Here is a tiny trained network, its code and every weight. The questions are about switching its units off for an input and a target symbol, where a switched-off unit gives its printed mean instead of its output.

import numpy as np


def w(rows, s, z=0):
    codes = np.array(rows[::2]) - 128.0
    scale = np.full(codes.shape[1], s)
    scale[-1] = z or s
    return codes * scale


def f(y):
    return np.maximum(y, 0)


def softmax(a):
    e = np.exp(a - a.max(-1, keepdims=True))
    return e / e.sum(-1, keepdims=True)


def log_softmax(a):
    a = a - a.max(-1, keepdims=True)
    return a - np.log(np.exp(a).sum(-1, keepdims=True))


def net(x, mask):
    ids = ['αβγδζηθλμξπστφψω'.index(c) for c in x.split()]
    T = len(ids)
    res = E[ids] + P[:T]
    r = res
    for j in range(3):
        rows = slice(2 * j, 2 * j + 2)
        q, k, v = (r @ M[0][rows].T for M in (Q, K, V))
        z = softmax(np.where(np.tri(T) > 0, q @ k.T / 2**0.5, -1e9)) @ v
        o = O[0][rows]
        res = res + np.where(mask[j], z, o[:, -1]) @ o[:, :-1]
    y = f(res @ A[0][:, :-1].T + A[0][:, -1])
    res = res + np.where(mask[3:15], y, B[0][:, -1]) @ B[0][:, :-1]
    return log_softmax(res[-1] @ U[:, :-1].T + U[:, -1])


Q, K, V, O, A, B = {}, {}, {}, {}, {}, {}
E = w([
[98,154,178,141,135],'α',
[111,157,130,27,160],'β',
[91,138,177,109,121],'γ',
[136,132,131,68,77],'δ',
[77,142,175,126,172],'ζ',
[102,188,158,90,145],'η',
[143,95,121,4,117],'θ',
[98,139,173,124,129],'λ',
[122,178,171,110,90],'μ',
[96,119,136,67,201],'ξ',
[90,86,169,151,124],'π',
[112,107,161,117,83],'σ',
[117,12,113,64,79],'τ',
[106,151,187,145,96],'φ',
[85,64,173,67,150],'ψ',
[77,85,174,142,188],'ω',
],0.015)
P = w([
[234,165,254,85,203],'0',
[25,182,77,72,140],'1',
[180,124,181,173,118],'2',
[28,175,94,76,109],'3',
[179,104,163,178,109],'4',
[23,158,97,77,103],'5',
[179,97,147,176,124],'6',
[23,149,103,78,94],'7',
[186,87,138,174,119],'8',
[22,144,104,82,99],'9',
[188,87,133,172,108],'10',
[22,144,109,78,90],'11',
[192,82,125,164,113],'12',
[20,137,111,84,81],'13',
],0.013)
Q[0] = w([
[227,142,161,155,163],'h0',
[131,162,187,57,116],'h0',
[6,129,137,109,107],'h1',
[135,144,222,128,128],'h1',
[141,96,144,47,165],'h2',
[66,82,198,103,137],'h2',
],0.014)
K[0] = w([
[101,124,1,139,71],'h0',
[209,123,125,25,132],'h0',
[170,121,195,98,172],'h1',
[130,177,168,174,139],'h1',
[153,151,183,62,153],'h2',
[131,133,190,149,171],'h2',
],0.012)
V[0] = w([
[118,71,101,63,159],'h0',
[67,56,135,244,224],'h0',
[25,217,143,68,201],'h1',
[95,227,95,159,180],'h1',
[220,123,139,182,185],'h2',
[112,99,204,102,151],'h2',
],0.011)
O[0] = w([
[180,60,154,221,235,181],'h0',
[155,228,131,172,45,32],'h0',
[200,52,115,74,60,162],'h1',
[172,139,162,6,73,41],'h1',
[126,202,170,139,85,167],'h2',
[151,115,132,193,75,252],'h2',
],0.013,0.011)
A[0] = w([
[227,128,196,144,72,111],'n0',
[201,129,226,122,149,2],'n1',
[56,113,100,164,88,133],'n2',
[177,70,107,119,202,165],'n3',
[2,116,135,10,109,110],'n4',
[80,105,110,75,1,150],'n5',
[10,189,115,106,81,134],'n6',
[248,119,219,126,164,160],'n7',
[125,101,144,169,172,93],'n8',
[173,161,170,210,99,136],'n9',
[140,89,159,173,226,123],'n10',
[68,109,72,134,79,107],'n11',
],0.0094,0.0092)
B[0] = w([
[73,161,158,76,137,166],'n0',
[176,168,42,61,105,140],'n1',
[150,161,66,105,132,177],'n2',
[146,143,138,141,41,230],'n3',
[184,95,113,112,211,158],'n4',
[156,171,172,164,163,182],'n5',
[174,173,88,222,108,149],'n6',
[34,130,139,254,189,188],'n7',
[121,163,119,78,121,202],'n8',
[158,39,107,77,99,169],'n9',
[126,157,153,71,96,254],'n10',
[92,191,124,98,166,155],'n11',
],0.0097,0.024)
U = w([
[64,116,232,162,148,197],'α',
[151,40,145,144,138,248],'β',
[155,57,26,108,50,231],'γ',
[90,58,80,42,173,139],'δ',
[124,160,65,171,87,6],'ζ',
[145,125,121,94,142,149],'η',
[157,159,150,96,133,115],'θ',
[139,89,120,132,223,91],'λ',
[148,155,144,64,45,13],'μ',
[146,159,188,49,91,24],'ξ',
[156,113,193,42,146,46],'π',
[66,85,32,192,220,92],'σ',
[35,166,79,64,111,147],'τ',
[154,135,101,135,162,137],'φ',
[147,140,131,103,140,151],'ψ',
[127,115,152,2,49,2],'ω',
],0.0083,0.0046)

Each question gives the input, a string of symbols that net reads in full, and the target symbol t.
The units are the heads (2 rows each of Q, K, V and O) and the neurons (one row each of A and B). Each row of codes is followed by its name. A weight is (code - 128) times the scale printed after its matrix; where a second scale follows, it is the last column's (O, A, B and U).
mask holds one flag per unit, heads first, then neurons. A switched-off unit (its flag False) gives its mean, the last column of its rows in O or B, instead of its output. The means were averaged over made-up inputs and are rounded, as every weight is.
A unit's drop is (log p(t) with every unit on - log p(t) with that unit switched off) / (log p(t) with every unit on - log p(t) with every unit switched off).
The circuit of an input: a set's keep is (log p(t) with only the set's units on - log p(t) with every unit switched off) / (log p(t) with every unit on - log p(t) with every unit switched off). Starting from the 12 units with the biggest drops (on a tie, the unit counted first), units are removed one at a time, each time the one whose removal leaves the highest keep (on an exact tie, the one counted first), for as long as the keep stays at least 0.8.
units of the circuit, in order: the units of the circuit, biggest drop first
unit that matters most: the unit with the biggest drop
top k neurons: the k neurons with the biggest drops, biggest first
drop when u is switched off: that unit's drop, to one decimal
input φ ξ τ β δ δ τ τ π δ, target φ: unit that matters most -> h0
input π θ β σ δ τ θ δ ω π, target ζ: units of the circuit, in order -> (h0; n6)
input η π θ τ σ τ τ σ σ β τ β, target π: units of the circuit, in order -> (h1; h0; n5; n4)
input π δ η λ θ β δ η, target ζ: units of the circuit, in order -> (h0; n6)
input ζ λ θ τ τ δ τ ξ, target ξ: units of the circuit, in order -> (h1; h0; n5)
input ω τ τ β τ σ π λ, target μ: top 3 neurons -> (n7; n9; n0)
input δ π τ δ δ μ, target δ: units of the circuit, in order -> (h0; h2)
input σ π σ ψ, target σ: top 2 neurons -> (n10; n3)
input σ ψ β, target α: top 3 neurons -> (n7; n2; n0)
input ζ ω τ φ π η β π δ θ, target ξ: top 3 neurons -> (n5; n7; n0)
input φ γ π τ ξ τ β σ τ τ π π, target φ: top 2 neurons -> (n4; n6)
input τ μ δ, target α: units of the circuit, in order -> (n7; n0; h1)
input δ η ω β τ π π δ η, target β: top 2 neurons -> (n7; n11)
input μ σ τ τ μ ξ τ τ μ γ τ ψ ζ β, target λ: top neuron -> (n4)
input τ β δ, target α: top 3 neurons -> (n7; n9; n2)
input θ δ τ σ τ φ, target ω: top 2 neurons -> (n10; n3)
input φ τ τ τ δ λ δ τ δ τ η λ, target φ: top 3 neurons -> (n4; n6; n10)
input θ τ λ α π π τ σ δ σ, target ω: top 3 neurons -> (n10; n3; n7)
input μ π σ δ τ ψ σ μ τ τ α τ, target λ: top 4 neurons -> (n4; n5; n10; n3)
input τ σ ξ β ψ τ ξ δ τ τ δ α τ σ, target τ: top 2 neurons -> (n10; n8)
input ζ ζ η φ, target ξ: unit that matters most -> h1
input β τ θ δ δ ψ, target β: drop when n10 is switched off -> 0.1
input ζ τ ζ τ ξ δ, target ξ: drop when n3 is switched off -> 0.0
input τ ξ σ α δ η δ π γ γ τ ω, target τ: drop when n10 is switched off -> 1.0
